[-18  -9   8 -79  20  23  25 -16 -54  42  -9  -5  -2  16 -37   9 -21  16
 -56   9  23 -55 -39  13  -1  44 -40   2  18  35 -17   1 -58 -22   2  -6
 -11 -33  11 -27  17  13 -44] -> 5
[ -6 -20  13  18  -4 -23  23 -19  56 -41 -19 -57  -4  14   9   1  10  22
  10  -7   3 -12  29 -24 -29 -12  -1  13 -30  20   0   5   5  -1  15 -13
  -5  14  12 -44  -2  -3 -18] -> 1
[-10 -25  21   1 -14 -21 -18   3 -15  -2  18 -16   6   1  34 -18  10   0
  20  11  46  38  28   6  40 -28  12  -5  -5   2 -27   6 -24  35 -40  -1
 -60 -14 -19   5 -21 -17  29] -> 0
[ -9 -12  34 -33 -10 -22 -24  38 -19  -6   1  -8   0 -13  -5  10  42  12
 -17 -24 -43   6   2  62  54  22  20  29  18 -46  19  11  -4  13  -1  25
  13 -16  36 -22 -14  28  -5] -> 1
[  4  17  10  43  40 -11 -11  51  23  -4  35  -1  21  44   9   4  11  -2
   2 -26 -42  70  18 -37 -50 -21 -27   4  26  28  -6 -33  22  -4   8  -5
 -11   7 -19 -26 -36 -39  64] -> 6
[ -4 -10   6 -18  25 -18 -23  10  22   0 -18 -71  19   6  37   0 -46 -21
 -36  29 -39  -5   3 -13  16  21   6  -8   8 -60 -38 -23 -17   7  28  13
 -20   7  -2 -34   0 -46  -8] -> 3
[ -4 -10  29   2 -13  28  -1  33  -1 -14 -17   6  30 -42   3  -6  13  51
 -14  10  -1  40  22  21  24  16   7   0  32  18 -25  20  -4   6  -5  -5
   4 -14 -14  18 -25   7 -10] -> 5
[  4 -16   7  22  -2 -10  10 -16 -31   9  37 -12  35  30  57   0  15  17
  71   7 -23  -2  25 -11  46 -40  23  -9   3 -24  20 -12  10  27  -4  34
 -18  34 -13  10  -2  22  55] -> 2
[ -5 -38   2 -27  32 -42  43 -47 -29  -4  16   7 -16   6   0  26  18  40
  -5  21  65 -74 -13   3 -19  12   5  -6  31 -40  14  -4  -7   8   0   9
 -49  14  -7 -37   2 -36   6] -> 2
[-12 -21  -2  23  24 -10 -34   0  -7  10  22  -8 -21   7  14 -17  14 -11
  21   0 -42 -39  22  20  34 -49   5  -2  69  40  24  -3   4   5 -31  -3
 -19 -66 -19  -9  17  10  65] -> 7
[-10 -24   1 -26  11 -62   8  27 -25 -36 -23   2  44 -59  14   2   1  35
  74 -22  13 -30  13   7  31  32 -23  -6  18 -24  36 -43 -58  22  -6  29
 -36  56   6 -58 -35   8  31] -> 0
[-14 -19  29 -27 -28 -32   1   6  16 -16 -15 -25 -15 -19  -5   2  22  20
 -27 -41  19  -9   3  12  33  18  16   9 -22 -18 -20   6 -25   3  20   5
 -12  23  18  -3   4  -1 -33] -> 1
[ -1 -24  34 -17  24  19  40   7 -41 -20   3  -7   8  -3   3   5 -21 -19
 -18  12 -18 -28 -17  33 -13   6   8  21  39 -15  29  15  -8  -5   5  44
  -3 -30  -1 -17 -19  -2  15] -> 6
[ 11 -15  68  17  55  78  49  28  21  50  51  -3 -14 -13  11   6  -4 -17
 -69   3  20  15 -11  42 -26  41 -29  24  60 -27   2 -38 -23  -2  23  31
 -33 -17  -5 -77 -33 -29  56] -> 6
[-29 -11   5   4  -1  10   3   6  32  -6  13   8   6  11  -2 -20   7 -11
   4 -25   6 -22  20  38   5 -17 -18  28  -5  26 -12  16 -35  11  12  27
 -30  -6  12   3 -17   6  -1] -> 0
[ -4  15  41 -59 -20 -50  10 -34  22 -32 -19   7 -21  22  22  21 -16 -37
 -41  -4  43 -34  23  12  -1  14 -12  -7 -23 -16 -27 -31 -13  -5  31  -4
 -22  38 -24 -36  25 -25  26] -> 4
[-26   0   1 -16 -17  15  48 -13   4  43   7   0   7  -4 -23   9  14   8
 -20  -4 -10 -10  -2   6  -5 -20  -6  26 -30  38 -43  20   5   7  10  21
 -18  18  -8 -14   5 -25 -52] -> 3
[-11 -54  73 -72   1 -22  58 -40 -43  41  43  10  18  54  15  29  -2  28
 -25  24  81  -5 -10  -5  38 -15  12 -17  23 -26   4 -42  28   2 -19  19
 -48   9  15 -34   6   2  30] -> 2
[ -1 -44  51 -27   6 -25  35 -34 -27  11  17 -11 -31   3   9  -3 -43  25
  19   9 -19  31  11 -30  17 -12  11  23   0 -33   0  -4 -20 -16 -12   5
   6   7 -19 -53   6  14  -8] -> 5
[-11   0  41 -23 -14 -52 -11 -15 -33  -8  -3  -7   5 -23  18   7   6   8
  45   8   8   5  17   4  28 -16  33  14  -5   2 -13 -11  17  21  -4  16
  -9  20 -11 -23   9  15   2] -> 3
[-15 -18  -8 -15  -7 -20 -13  24   9 -21  15  -4 -12   9   6  16  -3  25
  31 -15  14 -42  -6  16  48  26   1   8 -12  -6  -3  -3 -17   7  -6  -7
 -17   6   3 -21  -7   7 -11] -> 7
[ -8 -20   8  13   6   3  25  -2  22  36  12  52  12  17   6  21 -28   7
 -11   6  35 -18   5  11 -35  15 -23   8  -3 -39   0  -6 -23  11  -7 -21
  -3   2 -43   7 -20 -20  19] -> 4
[-19 -31   9  -6   2  -4   3 -20  14  52  -7   2  14   7   2  -2   7 -19
  37  -7 -32  -9  17 -13  38 -20   1  11   2   2  14  -2   8  -9   8  20
  -6  29 -21 -12 -10  20  31] -> 0
[ -5 -22   8   8   4 -27  -1  18  -1   7   8  29   3  -8  10   4  35  26
   7 -34  28 -21   6  24  39 -11   2  -7   7  34 -12   7 -15   9 -23  14
 -21 -29  12   9 -12  12  19] -> 7
[-23 -74  37   1  31  10 -23 -22   8 -30  46  19  -4  18 -24   2 -20 -29
 -22 -25 -16 -39  11  38 -52 -18  -3  30  29  13  20  11  -7   7  33  18
 -33 -19 -26  13  -3 -28  -6] -> 6
[ 38 -23   9  29   8   4 -12   0  20  22  32  22  22 -11  21  16  36   0
   0  -7  70  -3 -16  21 -23  23  22 -21 -21 -32  -4 -10  -9  26 -34  17
 -13 -20   9 -12 -21  -5  -7] -> 4
[  0 -35 -35   2 -18 -28 -19  -3  59  -1 -67 -76   8 -32  21 -20 -38   3
  70 -12 -30 -35  -4 -46  34 -10  -6 -40 -68  48   2 -21   6 -24 -23 -32
  11  23 -46  20   2  34  12] -> 7
[  4 -20  38 -21   3 -39  13 -28  11 -39  12 -24   0  24 -28  20  -5 -18
 -20 -26 -62   4  27  -3 -41  -4 -23  23 -16  -5  52   8  -9  -5   8   4
  12 -10  44 -31  17 -19 -21] -> 1
[ 21  -5  33  30  -7   6 -17 -62  54 -31  42  31  18  -1   7  15 -44 -23
  -9   1 -70 -37  30   5 -19   1   7 -19 -45 -10 -25  34   0  23  -4  17
   6 -30  16  36  13 -56 -62] -> 8
[  3 -21  34 -38  -5 -19 -47 -23  -5 -83 -17  22 -18 -41  12   8 -27 -39
  -8  -5   1 -86  13  81  13  69 -18 -21   6   8  13 -30  -5   4  40  -1
  -5  37   0 -32   2  40  18] -> 6
[  5 -14  54 -34   5  -9   5 -14 -43 -18  24 -24  -7  12   1  21   9 -22
 -15 -10 -39  16  -3  16   3  -5 -10  29 -13   3  34   4   9  -1 -28  24
  -2 -12  31 -39  14   9  11] -> 1
[-26 -35  31 -33   8  24  16 -50 -62  75  36 -16 -30  -7  -9   0 -34   4
  -5  17 -25 -33 -41 -10  56  16   9  11  25 -16  17 -24 -29 -30  -8  11
 -11  22 -32 -55  14  41  14] -> 5
[  5 -16  69  22  20 -19  65 -23 -88  54 -21  36  63   8  48   9  14 -14
  13   1  13   2  10   8  43   7 -55  13  29  -5  56 -13 -32  41  13  55
   4   5  36 -24 -19  37  56] -> 8
[-20   7  49 -24 -18 -15  -7   1  35 -31  13  36  -2 -12  16  14 -28  24
  35 -17  33   5  33  -4  13  -1 -16   3  -2  37 -14 -20  13   5  -6 -22
 -16  50  -8 -14  13  -1 -12] -> 5
[ -4 -30  29   1   6   7  31 -19 -27  38 -16   5  -2  -3  -1   0  -7 -17
 -27  -5   0  -1 -11 -15 -19 -10 -12  18  -9   4  -3 -13 -13 -10  -5  15
  -1  10 -39 -25  -1  10  34] -> 4
[  5 -31  15 -14  21   1   1   6  -4  17  33  26 -20  12   3   0  14  -5
 -20 -14   6 -27   0  53  28 -13  -3 -10  19 -33   8 -17  -8   8 -12  23
 -24   2  26 -31  -5  25  26] -> 2
[ -3   1 -34  20 -15   2 -11 -22 -71  12  20  13 -15   0  -3  -3  40  34
 -30 -40 -29 -14 -23   8  17  55 -27  -1 -40  25 -41  27 -21   7  14  -3
  -3  37 -15  87  11   7  15] -> 2
[  6 -14  26 -24  -4   1  18  -9  -6  -3   8  -2 -14  -1   3   0 -10   2
 -22  -4 -34 -11   4   7  27   8  -3 -13  10 -20  -2 -16  17  -4   0   8
  -2  25   7 -13  14  -3  13] -> 2
[ -2 -14  33  -9 -27  10  22   7  -1 -41  25  19 -30 -14   1   5 -16   6
 -11  -6  33   3  11  12  32 -28  -2   4 -11  14 -41   0   4   9 -32  20
 -31   9   6 -31  11   4 -19] -> 8
[ 11  18 -21  25 -18  36 -14  10  54   0  23 -19   7   4  -6 -19  45 -45
 -72  27 -49  46   2  33  13 -15 -22 -21  -9  35 -34  -8  27 -25  36  26
 -12  23 -37 -36 -28 -16  -3] -> 3
[ 16 -25  32  11   3  25  -9 -18  -5 -41  29  19  24 -47 -11  25   9  10
 -20  -3   0   3  20  15 -14   4   0 -20  11   1 -22 -20  -1   8  10  22
 -19  10   1  -5  -3  -8  21] -> 8
[ 13 -23 -14  -3  -9 -14 -28  -1   6 -36  37 -26 -15   4  19 -17   2  20
   0  -8 -65 -18 -11  31  35  45  -4 -15   4 -36  10 -18  29  -3   4   8
  16  11 -12  24   6  11  13] -> 2
[ 20  -1  13   4 -15 -17 -17   0  14 -57   5  31  -4 -59 -27  27 -14  10
  27 -10  -7  39  22   2 -37  17 -18  -6 -79  24 -32  -3   0  -6 -14 -21
   3  66 -43 -12 -13  -1 -14] -> 3
[  6   4 -24  31  -5 -24 -26  14  25 -40  -3 -12 -46 -14  10 -18   2 -26
 -63  19  11  20 -13  37  14  -4  14 -25 -11 -13 -43  16  20 -15 -28 -14
  -8  -7 -18 -12 -21  -2   5] -> 3
[ 32  -4   8 -19  -3 -46 -13  35   9 -47  31  -6 -27  39   2  20  19   7
  -7   3 -15  26  -7   9  46  18   4 -19 -32 -38   3  -1   5 -20 -50 -12
   6   2  -2 -90 -30   7 -13] -> 1
[ -1  -3  -4 -14  -5 -19  20   1  10 -19   9  14 -11 -19   5   0   3  16
  13  -4  31 -33   4  21  12  -4  -6 -12   8   7  -4 -14 -28   2   3  -2
 -16  -9  -3 -26  -7  -9   3] -> 7
[-17 -31  29 -32   6  -2   5  -6   7  -8 -29 -35  10 -21 -14  -3 -35  -3
  24 -13 -21 -17   3 -14   8  30 -22  18 -31  14   1 -16 -28  -8   0   7
 -12  31   0 -44 -12  16   1] -> 0
[  2  34  27 -19 -19 -26  15 -46 -70  26  56  27 -20   3 -29  -5  -3 -12
 -60 -21   5 -21 -67 -29  23  32 -13 -31 -25  22  -4 -12 -63 -31 -20   8
 -17  13 -16  -8   8 -30 -35] -> 1
[ -58  -21  -13  -29   14   -3   16  -16   11   15  -61  -53   22  -41
  -25  -32   18   -4  -29    0   24 -114   -9   10   -2  -30   26    3
  109   42   17    6  -12    0   16   33  -47  -50   27   11   20  -24
   -1] -> 0
[ -7 -47  28   9  -8  28  26 -28 -27 -17  28   7  24  -9  10  24  10  37
  42   4 -46 -39  11  21 -12  31  -7  63  -9   6  20  12  11  14   5  49
   6  18 -39 -18   0  24  14] -> 4
[ -3 -24  19   7  10   0   4   4  -6 -33   2 -22   9  -5  14  -1 -17  -2
 -18  -2   8 -33  -5  10  34  -7  -1 -15  11  -2 -13  -2 -23   8 -17  20
 -26 -20 -15  -3  -3  -6  12] -> 8
[  1  -7  43   0   0 -48  -1 -44 -19 -23 -12   3  -7  -8  32   6 -16  -4
   2   4 -39 -15  42 -13  27 -17   8 -12   9  13 -11  -8 -15  -5   5  13
 -10  -8  10 -18  13   3  57] -> 7
[ 16 -28  -8  22   5   6  16 -24  27  26  38  20  -5  19  -1  13  11   1
  -4 -18  -5 -26   9  18 -35   9  -4  11 -20 -27   1   0 -16   9  -1   9
   7 -14  -9 -12   2  -2   1] -> 4
[ -9 -48  44 -18   7 -14  24 -22 -39 -34   2  12   0   4   3  -6 -11  -7
 -24 -15  -1 -30  14  17  19 -17  -9 -11  25   1  18 -23  -3  11   7  18
 -25  31  22 -31  10  14  23] -> 2
[  5  -1  24 -36  -6   5  28   1 -14  27  20  15   1  33  -9  10  30   1
 -15 -36  40 -17  -5   7  30 -25  10 -20 -19  25 -24  -1   3   6 -16  16
 -22   5  34   7  19  12  -8] -> 2
[-12 -15  25  32  20   3 -21  17   4 -35 -53  15  20 -40  18   3 -26 -19
  -4   0 -33 -26  30   9  12  12 -53  10  33   9  13  -5 -14  14  26  15
  -8  38 -15  -5  -6   4  37] -> 8
[ 10   9  43  -2 -15  30  32  22 -14  -1   7 -16   7 -21 -34 -38   2 -11
 -80 -49 -22  31  -1  15  24  21 -28 -40   3  17  -7 -33 -63  -1  25  -8
  -8  12  -2  14  -2 -18  12] -> 2
[ -2  -6  21  15   1  -4 -14  20  19 -23  30  37  -6  -9   3   6   1   7
  -9 -13   9  10  13  27  14  16  -4  -1  13 -19  -5 -13 -21   4  20  -9
  -6   3  -2 -10 -24 -13  17] -> 7
[ 23  31  80  25 -25  31 -46 -19  10 -10  22 -25 -40 -59  10 -13 -17 -43
 -79 -27 -38  58  10   6  14  51  -8   3   2  -4 -34  -4   3   4  11  12
   7 -18  21  69  48 -31  19] -> 8
[  8 -53  82  -4  19 -47  65 -44 -39  44 -47  -3  21   1  23  -8 -17  29
  48 -38   0 -28  -5 -87  55   0  23 -14 -34   8  -2  -6 -17 -10  13  26
  12  60 -52   2   8  14   7] -> 2
[  2   3  24  18  20 -16  54  21  11 -28  43  26  21  66  10  31  39   7
 -43 -28  14  41  -9 -10 -39  -4   8  21  40 -26  13 -22  66 -14  11  14
  26  -1  -1 -28 -19 -28  58] -> 4
[  6 -15  23 -18   9 -21  -2 -13   8 -20   3   4 -29  -1  21 -12 -15 -13
  -3  -1   8 -19  27  21   4 -29  -1  -8  20 -29   2 -16  -8   2   9  17
 -19  12   8  -1  19   8  31] -> 2
[  4 -37  65 -11  -1 -13 -13 -14 -29 -56 -38 -15 -11 -48  11  -6 -38 -28
 -26   3   1   1  24   6  28   5  -6 -20  24  -7  -6 -27   1  15   1 -15
  -3   9 -16 -21  16   6  31] -> 8
[-12   6  -1 -35 -26 -23 -22  -9  28 -48 -15   3   2 -38  -6  -3  -5   7
  36 -19  23 -39  18   7   9   2  16 -14 -24  32 -38  -1  -6   0  -7   3
 -20  24   4  12   5   2 -17] -> 0
[-14  -2   5 -37   0   5 -12 -24  -2  13  -4 -30 -21 -28 -10 -11 -28 -34
 -15  14 -74 -11  12  -4  25  -9  13 -19   9  -8 -27 -20  -4  -8 -16 -21
 -15   5 -34 -42   3 -29  31] -> 0
[ 22 -17  -4 -35 -20 -17  -2  15   4  13   1 -24  22 -13 -20   3  11  18
  -7 -10 -29  10  -7  11  38  33   6 -38  10  -7  22  -7  -3 -11 -15 -20
  27 -62  -8  43   1 -10  -1] -> 7
[-22  -1   2 -11  15  63  -6   0   0 -10  40 -30  24  11  -2   3 -14  -1
 -27  19 -16 -34 -14  51  -2  12  21  14  25 -20   0  23 -38  12  14   8
 -15 -40  12   0 -12 -13 -35] -> 5
[  7  23  23 -41  -4 -30  10 -16  -8 -56  21 -21 -23 -22  -1  -6 -56 -10
  22  22  -3  -9   0  12 -22 -21   9 -20 -23 -52  20 -36 -39  -3 -19   0
 -22  23  -3 -38  -2  -7  19] -> 2
[ -3   6  46 -29   6 -16 -11 -21  -7 -43  16  16   8 -27   9   3 -11  10
 -21  -6  24 -17   4  45  -3  38   6  -7  16 -19  -3 -16 -40   8  29   8
  -5   1  31 -24  -8   3 -19] -> 5
[-15  24  57 -15  -2 -10  29   7  -2 -11 -12  12   9   4  31   5 -43 -19
 -14   8  35  16  -2 -13  26 -20 -21   2  -1 -15 -21 -23 -16  -3  12  20
 -16  27 -23  -5  -8 -13  32] -> 8
[-10   7  -2 -25  14  36  31  25 -49  26  -1 -42  25  11  32  21  14   8
  74  26 -26   9 -10  18  30  19 -24  66 -29   1  18  24   3  12 -37  46
  -5   5   6 -38 -28  45  46] -> 0
[ -3  -5 -12   9   4 -11   2  13  -4 -30  14 -24  16   1  -2  16  -4  16
   5  -4  43 -10 -13  11 -13  33  -5  -2 -37   2 -21   2 -21  17  -8 -14
 -20  11  -6 -10 -12 -11 -27] -> 3
[ 30  16 -14  22 -12  12 -15  38  26   9  -3  36  -8  77 -14   2  17  26
 -56 -33  -9  21  -9 -40  30  36 -25 -36 -48  72 -79  63  36 -27 -37 -30
  26 -23  -2 104  15 -13 -47] -> 2
[ -7  -1  28   2  -8  16  43  -3 -40 -32 -19 -29  16 -29  13  -6 -36 -17
 -29  -5 -65  13  -7 -13  41 -14  -9 -16  -8   0 -16 -20 -10 -11  -1  18
   7  26 -35 -12  -9   3  53] -> 8
[-11 -35 -22   3   7  12  29 -23 -24  36 -15 -41 -23  27 -22 -12  -1 -33
 -22  -2 -28 -24   2   4   7 -37 -18  14 -24  40 -12  21 -27 -15   2  10
  -7  -7 -14 -28  19  37  -4] -> 3
[-11 -43   0 -18  -7  27  17 -46 -19 -11  29  -3  -1  -3 -20  10 -16 -11
   4  13 -20 -34  -6  15  -3  26 -12  17 -26   1   6  12 -11  -5  -1  14
 -16  20   2 -30  -7   6 -16] -> 0
